Below are the code and all the weights of a small trained network. Each question names an input and a class and asks about switching units off, where a switched-off unit gives its printed mean instead of its output.

import numpy as np


def w(rows, s, z=0):
    codes = np.array(rows[::2]) - 128.0
    scale = np.full(codes.shape[1], s)
    scale[-1] = z or s
    return codes * scale


def norm(h):
    return h / np.sqrt((h * h).mean(-1, keepdims=True) + 1e-5)


def f(y):
    return np.maximum(y, 0)


def log_softmax(a):
    a = a - a.max(-1, keepdims=True)
    return a - np.log(np.exp(a).sum(-1, keepdims=True))


def net(x, mask):
    res = np.array(x, float).reshape(1, 7) / 4 @ E
    u = 0
    for l in range(2):
        y = f(norm(res) @ A[l][:, :-1].T + A[l][:, -1])
        res = res + np.where(mask[u : u + 11], y, B[l][:, -1]) @ B[l][:, :-1]
        u += 11
    return log_softmax(norm(res)[-1] @ U[:, :-1].T + U[:, -1])


A, B = {}, {}
E = w([
[147,44,161,217,113,140,193,135,81,126],'x0',
[45,64,56,121,107,172,103,7,77,43],'x1',
[184,62,80,130,126,165,66,138,200,144],'x2',
[154,176,45,192,129,79,212,92,220,108],'x3',
[59,134,159,181,117,155,103,74,174,240],'x4',
[124,111,179,22,83,225,247,106,193,116],'x5',
[152,138,223,161,216,151,95,97,170,41],'x6',
],0.0012)
A[0] = w([
[159,188,165,129,120,108,127,191,173,164,24],'L0N1',
[208,154,209,148,112,119,163,197,122,172,30],'L0N2',
[117,68,148,109,122,191,193,140,144,129,75],'L0N3',
[137,169,109,103,117,175,124,119,155,125,63],'L0N4',
[183,108,120,101,117,95,128,155,131,37,15],'L0N5',
[95,131,138,68,115,175,123,150,139,125,97],'L0N6',
[217,24,67,123,123,181,46,136,217,149,66],'L0N7',
[111,140,194,144,210,130,115,79,187,104,72],'L0N8',
[194,102,71,58,79,80,136,231,109,4,7],'L0N9',
[106,114,128,142,124,162,138,42,62,85,174],'L0N10',
[103,126,74,108,46,90,158,136,122,168,32],'L0N11',
],0.0031,0.0016)
B[0] = w([
[82,54,84,80,168,114,123,128,164,126,202],'L0N1',
[53,36,59,86,199,120,134,164,196,130,221],'L0N2',
[191,120,134,146,99,51,84,98,121,129,204],'L0N3',
[159,129,131,131,110,74,78,113,103,114,151],'L0N4',
[121,169,123,158,203,196,164,72,81,207,172],'L0N5',
[198,143,119,141,134,33,111,96,120,130,180],'L0N6',
[1,243,224,132,116,65,229,149,34,85,239],'L0N7',
[170,163,115,159,123,212,109,206,127,91,209],'L0N8',
[122,157,129,148,200,189,145,46,74,228,223],'L0N9',
[116,97,119,95,206,96,136,233,217,158,253],'L0N10',
[154,145,140,156,136,225,83,208,144,51,181],'L0N11',
],0.0028,0.002)
A[1] = w([
[170,191,67,206,120,74,190,83,213,81,58],'L1N1',
[169,109,174,30,62,205,215,79,183,122,134],'L1N2',
[155,232,70,70,148,132,41,91,170,165,72],'L1N3',
[69,182,190,99,162,73,198,145,88,79,135],'L1N4',
[101,110,155,133,158,95,49,163,61,142,61],'L1N5',
[132,79,233,67,106,147,55,138,71,143,35],'L1N6',
[151,150,68,194,128,57,49,133,93,114,6],'L1N7',
[126,136,2,88,2,146,147,187,54,209,126],'L1N8',
[69,135,156,187,84,188,78,73,206,249,49],'L1N9',
[42,49,48,119,122,164,105,20,116,32,93],'L1N10',
[168,12,136,249,111,134,176,145,104,155,90],'L1N11',
],0.0035,0.0015)
B[1] = w([
[160,70,86,48,51,228,70,140,89,175,225],'L1N1',
[162,126,114,217,138,22,40,85,87,135,242],'L1N2',
[87,47,205,95,89,105,197,121,72,54,220],'L1N3',
[54,150,112,205,56,150,115,124,143,162,252],'L1N4',
[179,127,88,113,67,136,156,78,174,138,216],'L1N5',
[171,125,9,121,76,178,162,123,163,144,204],'L1N6',
[188,105,164,152,104,81,122,61,164,141,181],'L1N7',
[137,137,188,181,187,190,86,125,188,53,237],'L1N8',
[164,160,74,126,221,129,199,114,25,116,200],'L1N9',
[154,151,163,116,174,72,164,248,189,233,210],'L1N10',
[77,173,172,2,104,105,119,102,111,59,221],'L1N11',
],0.0039,0.0025)
U = w([
[114,101,118,95,206,53,154,241,207,207,234],'0',
[222,112,131,195,91,3,65,38,125,135,173],'1',
[176,104,41,74,32,225,124,122,127,165,150],'2',
[133,173,112,143,248,149,194,80,26,148,111],'3',
[138,148,179,197,164,204,76,161,172,26,135],'4',
[24,186,136,214,47,118,149,133,128,159,55],'5',
[66,113,196,27,75,79,159,106,93,51,2],'6',
],0.0065,0.00085)

Each question gives the input, the list of numbers given to net, and the class t.
The units are the neurons (one row each of A and B). Each row of codes is followed by its name. A weight is (code - 128) times the scale printed after its matrix; where a second scale follows, it is the last column's (A, B and U).
mask holds one flag per neuron, layer by layer. A switched-off neuron (its flag False) gives its mean, the last column of its row in B, instead of its output. The means were averaged over made-up inputs and are rounded, as every weight is.
A unit's drop is (log p(t) with every unit on - log p(t) with that unit switched off) / (log p(t) with every unit on - log p(t) with every unit switched off).
The circuit of an input: a set's keep is (log p(t) with only the set's units on - log p(t) with every unit switched off) / (log p(t) with every unit on - log p(t) with every unit switched off). Starting from the 12 units with the biggest drops (on a tie, the unit counted first), units are removed one at a time, each time the one whose removal leaves the highest keep (on an exact tie, the one counted first), for as long as the keep stays at least 0.8.
circuit, biggest first: the units of the circuit, biggest drop first
most important unit: the unit with the biggest drop
top k neurons: the k neurons with the biggest drops, biggest first
top k neurons in layer l: the k neurons of layer l with the biggest drops, biggest first
input [3,5,-5,-8,1,0,-6], class 2: most important unit -> L1N6
input [-3,-4,-3,-3,-3,7,5], class 1: circuit, biggest first -> L1N2, L0N7
input [4,-6,-3,-3,3,-4,4], class 0: top 2 neurons -> L0N2, L0N7
input [-5,4,-1,6,-4,6,5], class 1: top 2 neurons in layer 1 -> L1N2, L1N6
input [-4,-7,-2,8,2,-7,-5], class 2: top 4 neurons -> L1N1, L1N2, L0N10, L1N10
input [-7,-5,8,8,5,-6,4], class 2: top 2 neurons in layer 0 -> L0N10, L0N3
input [4,5,7,-1,1,4,-2], class 5: circuit, biggest first -> L0N7, L1N4
input [5,-6,-8,7,8,-4,-2], class 3: top 3 neurons -> L1N9, L0N7, L0N10
input [7,-6,2,-1,-1,5,5], class 6: top 2 neurons in layer 0 -> L0N10, L0N3
input [1,-4,7,3,-8,-3,-3], class 3: top 2 neurons -> L0N9, L0N5
input [-8,-6,-6,0,-5,-8,-3], class 1: circuit, biggest first -> L1N7, L0N10
input [-6,6,-8,-2,-8,6,1], class 3: circuit, biggest first -> L0N9, L1N11
input [1,8,-8,5,3,5,3], class 0: top 3 neurons -> L1N10, L0N7, L0N10
input [-8,-7,2,-4,1,-2,1], class 6: top 3 neurons in layer 1 -> L1N3, L1N10, L1N2
input [5,5,-3,1,0,2,-6], class 4: circuit, biggest first -> L1N8
input [-6,1,6,-6,8,3,2], class 3: top 2 neurons -> L1N9, L1N1
input [5,-1,5,7,-5,-5,5], class 2: top 3 neurons -> L1N1, L1N2, L1N8
input [-1,-1,-2,1,-7,-4,3], class 3: top 2 neurons in layer 0 -> L0N9, L0N5
input [-7,-3,-2,-1,-4,1,1], class 6: top 2 neurons in layer 1 -> L1N3, L1N9
input [8,-3,3,-1,7,-4,-2], class 6: most important unit -> L1N11
input [5,4,1,-6,-8,2,-5], class 3: top 3 neurons -> L0N9, L1N1, L0N5
input [6,7,1,5,8,-7,-6], class 3: top 2 neurons -> L1N9, L0N2
input [3,-1,3,-3,6,0,3], class 3: top 2 neurons in layer 1 -> L1N9, L1N1
input [-7,-1,-8,8,0,-7,-8], class 2: top 3 neurons -> L1N1, L1N2, L0N7
input [0,0,-7,5,1,-5,-8], class 4: circuit, biggest first -> L1N8, L0N11
input [-8,8,-7,8,4,3,-7], class 0: top 2 neurons -> L1N10, L0N7
input [-8,-5,-4,4,-4,-7,3], class 6: circuit, biggest first -> L1N3, L1N2
